In the rows, zero is written as 128.
[131 141 107 109 118 101 163 117 164 151  78 106 174 122 105 143 117 136
  80 115 131 136 133 119 117 145 135 157 164 141 115 106 124 157]
N
[140 119  91 116 141 139 144 115 135 133 126 129 136 141 105 113 157  97
 118 113 134 120 109 156 130 144  95 161 125 178 133 184 152 136]
P
[128 116 138 139 136 153 131 107 124 147 109 133 137 149 122 129 134 131
 134 126 122 151 137 115 158 101 104 117 130 129 132 138 147 142]
L
[108 152 128 135 127 138 140 145 153 141  62 117 140 130  99 161 119 149
  48  98 142 141 146 115 122  98 120 159 168 138 121 138 127 122]
P
[117 132 137 109 129 118 155 106 149 168 125 113 153 123 128 138 127 139
 115 111 116 132 120 134 115 135 142 146 152 142 127 127 135 139]
F
[127 132 146 130 124 108 147 103  90 115 149 134 157 145 146 126 126 137
 133 138  92 142 147  85 149  87 116 113 132 119 130 114 109 148]
X
[122 117 113 128 132 165 124 114 137 162 162 136 123 121 126 122 112 121
  98 108 141 134 134 128 158 134 135 130 115 175 123 161 128 161]
L
[137 120 145 136 122 133 128 105 120 164 138 138 153 134 154 115 126 111
 114 125 127 117 145  87 154 105 107 140 108 137 129 139 122 140]
V
[132 122  95 175 132 135 107 164 108 132  94 129 159 147  87 125 107 167
 119 109 122 136 119  76 134  84 165  89 132 170 105 104 133 145]
S
[139 126 120 128 111 109 117 110 107  93 120 112 136 138 126  96 118 169
 140 105 138 133 111 106 129 136 145 141 136 114 142 131 122 145]
M
[119 107  99 138 122 116 147 156 100 119 102 136 107 116 135 137 128 100
 115 150  97 119 137 107 140 113 116 131 126 108 126 108 107 132]
Q
[139 108 109 125 138 137 145 136  88  83 107 129 138 148  65 105 167  73
  75 128 150 128 114 163 142 130 113 174 147  81 136  91 124 130]
V
[142 119 135 124 121 140 101 109 150 145 124 115 136 134 130 107 121 183
 135  96 156 125 132 138 120  88 142 155 107  98 124  94 162 147]
V
[160 139 118 130 120 122 140  97 148 175 156 135 169 135 131 116 173 109
 124 103 126 144 105 135 141 142 120 162 155 118 137 137 135 135]
L
[125 138 131 113 116 155 161  91 143 172 100 121 150 104 116 107 134  95
  74  76 122 134 142 146 143 147 112 171 188 169 136 150 115 143]
F
[116 147  64 111 110 136 132  95 184 165  99 128 148 120 141 105  68 129
  91  67 169 132 145 162 182 108 141 145 134 168 107 127 118 156]
R
[115 121 103 123 153 147 142 116  82  89 133 142 137 158 124 115 149 128
  71 126 110 149 131 142 146 149 166 134 170 120 129  99 116 133]
P
[127 133  85 144 119 132 139 146 173 120  77 107 134 153 143 122  94 171
 130 127 160 132 136 145 133 115 126 129 141 137 114 117 134 156]
P
[164 129 149 147 129 130 126 110 129 132 106 128 134 143 115 111 139 197
 186  82 118 156 128 119 141  87 173  99 127  95 142  93 156 150]
X
[147 156 120 129  89 146 147 192 136 119  75 106 168 137  99 113 137  78
 145 154 180 108  91 138 154 172 125 126  95 111 128 161 110  64]
G
[136 146 141 137 109  88 154 122 161 168  67 124 137 111 116 114 103  89
 128 121 168 119 109 143 121 159 130 163  90 183 143 184 137 161]
N
[131 134 117  91 146 136 106  82 145 122 130 116 123 110 155 140 121 147
 121 118 129 143 133 171 158 102 102 122 171 124 128 135 152 153]
G
[140 127 158 103 136 166 131  76 148 173 157  98 147 110 115 120 145 148
 119  73 112 142 115 105 142 126 127 182 174 127 146 155 138 152]
K
[142 131 133 131 128 111 152  88 142 167 125 122 146 134 113 136 151 108
 113 115 130 125 127 135  98 133 128 154 164 132 133 149 141 132]
S
[ 72 122 149 150 130 125 126  69  71 169 146 148 173 135 165 117  61  63
 154 125 118 103 121  96 168 112  86  91 174 220 105 100  65 113]
R
[141 101 139 153 144 126 120 103 131 130 134 123 125 132 113  94 133 179
 148 120 116 136 113 133 130 117 134 121 138 116 135  88 134 130]
Y
[ 97 112 177 140 141 155 170  62  92 164 164 144 138 152 114 107 136 156
 107 140  75 151 134 114 145 112 105 145 145 158 148 124 108 104]
P
[151 132 141 119 129 126 128 105 131 135 145 135 137 122 137 121 126 162
 160 132 113 118 139 112 145 118 124 119 119 153 128 139 134 157]
G
[122 115 117 173 113 149 139 176 115 138 125 142 126 134  97 109 125 126
  86 130 140 112 119 121 113 132 166 144 107 139 129 111 104 117]
L
[123 153  96 106 120 124 166 117 185 157  69 122 142 126 142 146 108 110
 114  98 146 123 148 147 129 118 120 170 148 138 132 153 137 137]
X
[109 136 101  94 135 129 129 120 141 128 120 117 143 122 143 157  98 110
 157 121 141 122 122 171 125  93 114 135 145 159 108 119 147 130]
K
[159 136 127 128 137 133 153  78 143 162 132 136 134 126  97 142 157 156
 159  83 126 136 130 118 140 131 138 144 162 125 133 129 125 127]
Q
[135 136 124 133 132 148 131  76 209 184  17 130 156 131 158 113 135 214
 112 119 169 152 134 129 126 152 130 200 139 136 142 148 179 135]
F
[171 105 147 175 140 132 128 143 167 151  63 111 130 132 107  98 138 183
 159  97 137 127 114 117 149  75 153 110 130  78 133  92 143 142]
Y
[115 110 125 104 127 145 131  67  88 132 135 124 146 133 130 124 135 148
 121 133 108 140 142 121 142  88 101 148 127 140 117 133 141 140]
Q
[139 117 104 130 116 137 160 134 100  88 107 124 157 140 111 119 141 120
  92 150 129 123 148 140 133 132 122 128 150 119 110 107 108 109]
Y
[128 120 150 154 128 114  93 158 156 154  96 125 135  83  79 120 132 147
  86 114 131 116 110  96 123 107  79 141 127 162 128 128 102 124]
L
[125 114 110 160  97 139 127 164 101 129  93 146 114 126  89 119 130  98
  91 120 142 146 134 111 125 175 113 161 131 132 133  95 134 143]
L
[123 116 111 135 119 126 118 120 147 141  81  98 150 114 146 118 101 157
 119 143 135 132 108 152 118  93 102 133 142 159 120 128 149 152]
N
[136 156 102 104 120 106 114 153 139  88 117 129  86 110 162 198  88  78
 119 134 238 103 168 163 115 178 158 128 142 125  85 145 144 230]
R
[114 134  99 140 121 117 134 179 183 112 132 106  92 117 163 105 101 166
 142 177  96 140 127 159 131  91  93 124 115 134 139 147 131 186]
F
[153 137 115 151 112 133 161 155 145 133 130 136 102 104 143 121 105 126
 153 141 144 114 126 149 160 140 138 142 115 156 134 181 116 158]
Y
[139 140 143 131 111 115 140 108 141 171 136 121 154 109 125 148 135 110
 116  93 127 143 125 120 131 108 109 150 172 114 128  96 118 113]
K
[131 119 101 138 118  95 147 104 146 158 100 130 154 127 168 130 100 106
 120 116 141 121 132 134 146 100 121  99 122 138 123 115 110 106]
X
[104 107 153 104 128 145 155  76  75 160 160 136 136 136 140 127 131 115
 111 130  85 141 133 136 124 108 146 123 138 160 133 141 140 130]
M
[153 107 138 108 132 109 126  70 111 155 124 130 149 120 114 128 162 131
 119  98 102 126 135  96 124  96 101 154 125 120 130 145 165 138]
S
[122 118 145 106 122 149 154  91 132 156 160 124 130 121 115 137 120 142
 114 116 118 130 153 131 142 102 111 133 109 130 121 139 138 104]
Y
[120 102 142  98 155 141  99  56 132 108  77  88 126 146  70 108 111 175
 113  44 179 161 129 106 150 162 133 154 157  99 133  94 172 193]
F
[136 119 116 145 115 134 164 141 101 106  93 137 127 144  99 139 145 105
 116 166 132 134 151 140 116 146 120 120 148 111 123 109 127 112]
S
[133 133 118 124 125 148 133  98 171 158 208  73 156 129 173 128 127 157
 101 140  97 143 130 139 108  94 112 107 192 142 120 153 125 181]
N
[134 124 151 118 126 135 137 103 123 151 132 119 145 126 127 137 128 163
 116 137 116 122 131 111 131  95 124 146 130 133 125 136 143 149]
G
[110 127 133 127 100 133 116  60 113 190 177 119 162 130 112 136 118 203
 125 102 126 148 127 102  82 126 140 158 131 184 108 105 148 125]
Q
[139 127 162  90 122 157 149  62 116 140 110 142 124 121 116 115 157 120
 145  98 139 128 176 139 150 117 119 152 112  96 127 123 134 120]
Q
[125 110 147 129 101  89 200 125  75 112 113  99 131 150 149 161 112  85
 125 178 115 138 133 169 115  89 138  98 144  95 126 123 129 164]
X
[135 122 120 151 118 144 126 157 117 131 129 148 112  97 121 129 125 114
 108 121 130 139 134 130 151 127 133 120 134 127 129  87 103 104]
K
[117 145 164 172 123 147  96 177 148 161 131 126 108 124 124  82 118 125
 141 105 135 134 107  72 140 145 151 129 126 121 153 125 103 149]
M
[142 110 121 153 115 143 154 104 117 150 131 127 139 136 134 110 105 144
 137 131 119 140 141 127 149  93 128 105 119 160 122 119 134 166]
N
[131 134 135 138 113 112 165 110 127 147  93 124 141 142 127 148 111 126
 106 122 138 132 142 141 115 128 148 148 158 132 133 124 130 145]
V
[108 132  80 124 129 149 104 136 144 123  99 119 116 125 137 127 130 140
 104 122 117 143 136 135 129  95 105 139 131 129 127 145 145 121]
Q
[110 132 138 112 137 131 134 115 127 122 123 113 127 124 132 134 120 158
 155 156 126 130 122 142 136  98 124 137 137 117 119 122 119 149]
Q
[141 136 130 130 108 122 149 131 186 179  83 111 134 118 140 116 129 100
 110 105 147 153 136 155 146 127 129 125 143  90 137 105 131 145]
X
[129 131  85 141 112 145 143 126 163 157  83 133 137 138 120 113 117 116
 125 142 147 151 140 137 139 184 113 134 138 164 127 136 141 130]
S
[104 143 142 105 108 122 182 132 149 172 119  89 170 121 124 132 104 108
  84 118 120 123 125 151 125 103 147 146 164 146 111 126 106 165]
F
[160 112 143 154 125 103 125 127 120 111 107 126 119 131 123 115 141 194
 124 120 128 129 129  91 127 120 136 137 115 109 136 123 132 161]
P
[150 105 167 150 105 161 122 124 111 201 147 109 135 104 132 112 137 148
 169  97  71 131  99 111 107 107 151  85 106 180 144 171 165 116]
N
[142 121 142 119 134 133 161 112 156 180  86 110 144 121 142 142 147 102
 110 129 107 128 129 122 112 136 129 144 154 138 137 165 157 164]
N
[136 104 142 117 115 146 143  94 113 145 127 122 137 111 100 140 130 138
  91 103 131 127 148 133 138  93 103 137 141 132 117 127 128 135]
L
[131 119 111 141 119 144 146 153 123 122 118 135 122 117 102 128 119 113
  95 120 130 123 151 116 147 145 125 117 127 138 119 119 106 106]
Y
[122 126 130 121 104 119 182 116 180 213  89  81 162 123 162 156  85 109
  92 119 135 129 138 125 125 114 146 125 158 160 116 160 127 185]
X
[122 125 129 130 116 132 146 117 117 141 110 135 140 128 118 112 121 103
 118 112 122 118 138 131 137 146 143 119 152 137 122 101 101 127]
R
[151 130 114 137 103 142 140 144 126 115  87 109 172 130  98 117 133 107
 143 135 174 127 112 116 154 165  91 115 135 139 120 135 103 100]
X
[133 130 122 120 109 122 171 115 175 153  78 121 109 130 113 128  95 160
 164 126 170 130 122 152 131 162 147 152 101 145 144 164 141 134]
M
[120 135  99 152 114 160 122 180 113 111 150 131 125 134 121 117 109 108
  88 148 152 119 135 121 144 144 143 124 138 126 114  88  98 140]
G
[125 119 144 155 118 131 110 129 139 144 111 122 131 103  85 113 102 182
 118  99 148 126 122 112 115 111 127 132 130 134 122  60 115 117]
N
[ 97 113 122  97 120 151 145  82 112 155 156 116 163 152 123 121 105 149
 108 129 115 139 140  92 135 120 119 134 120 172 114 135 130 136]
M
[109 118 143 121 127 138 136 124 105 148 136 131 120 116 150 133 121 113
 112 120 114 127 130 139 137  84 124 133 118 120 127 126 142 128]
F
[118 123  96 115 141 124 143 113 161 131  99 124 148 134 137 116 107 130
 140 162 137 131 125 148 140 136  97 134 125 159 119 115 134 152]
N
[131 114  84 147 116 140 118 151 111  96 115 124 117 132 112 111 142 100
 105 124 134 121 147 124 124 131 116  99 126 121 119 113 102 105]
Q
[120 112 143 130 125 127 135  72  76 145 130 142 141 140 126 131 134 137
 148 116 101 140 112 132 138  92 119 134 143 119 133 109 149 107]
R
[127 131 155 132 110 119 152 114 146 166  86 116 148 127  99 138 133 139
  89 103 136 138 135 117 111 130 129 182 170 102 130  98 129 155]
L
[108  90  92 152 110 117  97 174   4  45  90 128 128 120 128 134 116  55
  92 205 152 132 101 107 132 211  96 111 157 143 110 107 115 133]
S
---
[117 133 153 109 110 116 112 173 115 106 176  92  91 190 181 129 104  96
 136 118 135 158 116 109 100 145  98  97 160 103 131 186 170 179]
E
[163 117 247 107  67  81 167 182 121  69 114 114  92 206 173 150 103 101
 106  86 108 145 116 142 125 119 123 108 142 132 119 122 145  90]
W
[127 172  85 150 142 114 201 171 104  83 150  45 149 154 129 138 103 208
 126 155 117 177  63 140  81 135 141 138 173  98 164 181 194 169]
D
[ 88 168 107 174 161 108 179 136 134 100 105 106 155 153 130 160  78 153
 141 159 115 172 130 118  99 134 152 120 134  89 145 151 189 172]
E
[143 125 189 110  93 109  79 185 139  96 157  74 117 190 196 145 113 157
 113  96 135 154 141 107 122 127  93  89 153 125 116 162 158 147]
D
[105 161 122 152 136 133 161 180 135  97 122  62 137 155 123 141  70 145
 136 166 119 184  99 133  93 104 136 124 147 106 159 141 186 149]
W
[152  81 141  83  97 139 147 104  50 109 123 113 151  93 173 133 127 137
 113 144 110 119 117 120  41 147  88 130 115 153 123 105 162 162]
J
[150 142  80 137 144 117 153 143 146 127 150  79 165 129 145 120  20 110
 142 218 122 134  84 110  70 139 143 110 126 120 130 151 195 165]
T
[149   4 118 121 122 167  94  81 166  99  96 179 118 161 188 103 100  54
 152 145 103  95 140  73 132 134  89  85 102  79 106 153 135 147]
J
[150 145 121 127  90 140 143 201  76 130 131 115 113 182 155 146 139  85
 125  93 158 157  87 163 101 155  82  76 157  94 131 199 149 154]
A
[189 110 117 132 111 122 116 164 101  82 101 116 124 192 177 152  80  96
 119 108 138 136 111 119 123 174  95  72 135  96 112 146 152 125]
H
[159 150  90 153 138 113 204 168 159 141 120 138 178 144 138 104  98 171
 139 185 104 126  90 108  94 102 141  74 136 109 123 153 147 148]
T
[123 150  89 145 137 125 143 173 175 128 114  88 133 142  99 155  13 133
 148 182 124 161 119 120 103 116 132 124 126 132 156 143 170 165]
W
[161 114 152 124  98 127 120 172 116  97 117 132 112 175 176 137 107  71
 114 102 130 142 133 129 108 153  90  87 144 123 121 148 157 163]
C
[151  96 115  99  86 149 173 110  57 103 105 106 137 129 136 117 134 123
 116 150 125 113  96 123  44 178  90 134 120 139 119 121 168 138]
C
[194 134 113 117 126 114  98 151  83  71 133  55 140 137 155 123  78 130
 113 196 163  97 124 101  35 165  91  89 124 118 137 107 163 116]
D
[138 116 175 130 102 121 106 171  93  80 114 122  98 177 187 157 130  71
 107  80 121 147 138 130 120 135 100  75 162  91 134 136 143 162]
W
[117 137 176 129  94 157 143 187  88 104 134  96  96 204 169 133 148  78
 122  95 147 182 147 119 105 139  93  86 140 105 133 162 149 174]
T
[149 119 165 108  84 133 130 232 109  94 118 104  89 209 146 154 176 137
 143  49 144 145 104 132 107 143  82  47 150  79 118 163 143 142]
D
[152  92 163  93  89 116 130 144 111  98 126 131 112 198 171 131 114  85
 116 103 131 150 114 102  97 151  86  70 164  87 137 154 160 147]
A
[141 108 124  99 100 143 160 121  46  89 124 117 115 133 156 126 134 104
 118 158 132 129 101 132  42 175  92 116 127 128 138 116 167 124]
Z
[116 130 103 150 104 164 200 171 102  92 145 109 144 118 152 169 121 136
 173 145 114 201 101 126  18 184 144  98 157 110 108 160 166 234]
H
[153 130 146  88 118 115  74 154 122 102 163  96 150 189 184 160  99 110
 140 109 133 158 117 113  78 152 102  92 152  91 147 165 159 218]
J
[140 101 154  80  90 162 170 150  47  77 159  66  73 141 147 128 168 154
 119  92 140 182 106 140  50 179  87 139 129 138 154 106 164 125]
A
[154 138 169 116 117 132 123 156 104  85 148  95 117 175 181 120 103  74
 127 129 132 137 106 109 107 135 100  96 125 100 121 170 137 164]
W
[153 180  80 139 146 114 157 139 129 103 150  71 171 136 121 144  56 143
 105 185 147 147  97 106  95 145 126 110 164 106 151 170 179 149]
D
[156 123 116 126 134 185 179 124  45 114 162  97 159 149 161 156  99  75
 135 225 166  71 142 102  83 161 140 117  70 128 137 101 150  54]
D
[138  97 112 115 117 143 167 104  40 107 115 111 125 114 173 140 154 122
 135 144 103 121 110 131  68 169 107 126 124 136 141  91 153 127]
E
[199 141 113 158 113 134 110 199  88  96 125 126 100 217 181 147 137  64
 131 125 129 123 107 130 136 144  95  84 135 135 137 158  99 198]
D
[144 130 143 125  94 102 130 179  98  51 126  98  78 216 140 177 150 134
 150  40 124 158 116 132 103 169 106 111 133  92 107 134 161 152]
H
[127 151  67 161 117 128 182 172 131 137  96  71 147 154  88 135  84 195
 124 166 121 158  80 157  96 127 140 144 133 126 155 159 174 142]
T
[154 151  45 158 151 130 170 115 160 115 159  73 164  99 142 151  40 150
 116 191 124 158 117 132  52 159 130 126 139 122 171 156 199 137]
C
[125 120 127 114 102 146 179 126  58  88 137 107 117 153 149 131 155 136
 130 133 129 158 106 113  49 154  91 126 121 135 120 123 162 166]
J
[141 159  82 147 164 121 156 127 147  89 161  97 164 172 129 133  59 121
 141 172 125 164  86 115  84 153 155 103 143  87 168 146 171 157]
T
[121 157 121 174 155 131 184 185  84  86 149 102 132 122 115 142  78 140
 103 138 108 134  91 122 146  65 165 118 125 120 145 152 143 183]
W
[139 153  73 150 155 112 168 146 144  94 116 132 171 149 137 148  66 148
 130 169 134 152 107 124  61 167 112  80 145  91 147 155 198 136]
D
[154  99 117  68  97 183 127 121  91  76 201 122 145 128 167 153 155  81
  94 154 115 127 123  78  64 143 101 137 139 103 141 121 209 166]
A
[111 120 118 181 124 123 146 163  79  41 133 129  98 174 183 170 114 134
 126  89 144 159 147 119 105 186 124  69 150  76 116 179 151 179]
E
[161 133  87 130 118 133 171 167  59  73 151 105 101 111 124  99 203 183
 134 113 107 108  80 154  65 141 116 151 120 133 118 121 135 162]
T
[111 146 104 143 154 116 146 160 157 127 150 128 161 127 148 141  42 134
 145 199 129 150 125 126 115 118 162  97 159 112 147 136 176 126]
Z
[112 159 110 182 147  97 161 165 123 115 159 140 149 156 188 139  78 134
 155 195 125 161 105 145  93 138 172  71 176 122 131 128 151 130]
Z
[169 130 165 125  97 123 128 186 120 128 128  83 100 194 176 132 127  86
 127  94 116 147 120 136 122 103  89 112 133 105 138 195 136 164]
H
[162 118 142 106  74 120 100 176 119  94 154  85 102 166 169 158 121 122
 110  55 134 136 121 127 109 152  74  95 142 116 108 185 168 162]
C
[160  99 101  87 103 144 171 119  46  67 122 136 137 135 139 124 140  94
 104 124 127 108 113 120  56 170  77 107 144  92 146 129 180 116]
T
[147 154  69 140 166 115 150 142 166  95 126  81 151 165 121 124  27 135
 145 173 132 172  91 118  76 161 123 101 123  91 161 148 198 148]
T
[158 120 165  93  89 121 120 145 114  79 143 115 125 175 177 149 144  95
 100  73 125 166 119 111  95 145  74  88 160  79 136 179 173 172]
A
[159 100 120 118  88 144 151 112  57 105 116 110 120 112 177 127 112 100
 115 168 140 122 132 129  64 207 108 126 120 167  94  88 153 118]
T
[161 112 140 114  90 132 118 176 123 106 110  92  95 173 152 143 164 149
 109  71 144 129 144 138 132 145  78 107 156  88 142 190 130 127]
D
[138 151  86 139 157 102 169 159 145  94 146 104 147 173 132 124  63 176
 131 176 125 162  96 128  58 130 131 131 139  98 167 169 192 183]
J
[169 129 150 105  93 116 128 171  98  70 155 131 120 206 194 132 130 111
 101 114 134 139 128 111  89 153  68  90 168 118 141 180 158 153]
D
[168 123 115  55  96 168  99 131 109  93 147 123 154 124 186 126 152 127
 111 150 125 145 117 129  55 174  49 130 130 131 139 133 192 118]
Z
[120 145  63 194 150 122 191 147 167 114  90 109 149 148  83 136  54 185
 166 168 124 160  96 102  96 138 155  77  98 117 112 131 143 163]
T
[184 148  85 124 125 106 173 120 139 124 150 117 193 157 155 126  50  64
 141 249 119  87  87 128  51 135 116 129 147 108 163 193 177 113]
D
[131 129 129 101  94 154 178 132  67  57  69 158 133 152 138 130 150 103
  61 121 137 157 118 118  60 184  56 106 148  88 123 130 208 125]
W
[122 131  77 145 158 125 194 143 106 130 122 104 150 142 128 125  75 151
 151 164 114 157  86 129  96 118 131 112 131 101 167 149 174 152]
A
[164 114 132 127 113 130 133 173 114  84 143 143  96 174 189 141 130  88
 140  79 123 114 113 134 150 149  98  86 127  91 103 179 128 129]
W
[166  88  96  79 106 152 146 109  51  82 131 145 136 133 155 120 152 112
 122 133 131 114  83 126  61 196  81 116 129 111 122 106 173 109]
A
[132  96 126 110  98 160 181 103  35  81 138 124 146 111 150 124 156 155
  87 146 117 148  80 113  48 174 123 135 137 129 122 121 166 182]
A
[145 154 195 123 101 123 144 163 116  74 116 103 134 161 165 149 160 117
 104  64 134 177 119 130 116 146  90  85 154  94 111 176 151 154]
D
[137 113 106  93 105 144 136 140  96  88 169 127 113 126 164 121 145 136
 138 151 126  91 110 120  55 170  94 143 103 121  90 135 180 121]
W
[131 115  83 120  98 109 168  90  44  77 150 118 121 129 167 131 116 126
 132 167 126 120 105 106  46 197  85 123 157 162 101 118 173 133]
D
[143 154  29 157 134 126 181 100 124 139  98 125 177 169  99 181  33  78
 136 192 136 145  85  71  94 146 115  67 127 106 128 147 169 193]
J
[144 152  89 199 139 108 182 143 144 109 122  95 158 116 115 144  55 157
 128 178 103 167  97 110  78 100 159  94 144 132 135 141 137 176]
H
[142 111 127 127 118 157 137 184  83  96 115 135 100 154 155 149 158 109
 140  41 135 166 119 143 146 132  78  73 140 101 124 161 122 172]
J
[132 133 149 126  74 101 117 181 119 121 140 109  89 164 180 167 116 115
 120  76 142 165 171 144 100 154  83 102 174 127 109 170 161 136]
H
[155 165 124  98  77  65 159  58 115 124 131 133 174  70 155 137 125 108
 127 178 104  93 125 118  21 172  84 162 138 158  76 171 162 167]
E
[145 107 118 151  65 152 177 125 103  72  92 143 118 211 142 168 104  91
 118 121 160 177 132 100 137 201 105  85 160 108 107 166 127 130]
A
[135 135 137  97 129 145 138 131  33 107 161  99 140 113 181 101 155 103
 110 148 121 127 114 122  57 148 105 132 128 130 129 115 171 185]
T
[111 141  97 174 128 104 176 158 152  81 132 110 126 141 127 174  36 169
 135 143 129 159 121 127 108 166 158 127 130 113 115 194 180 172]
E
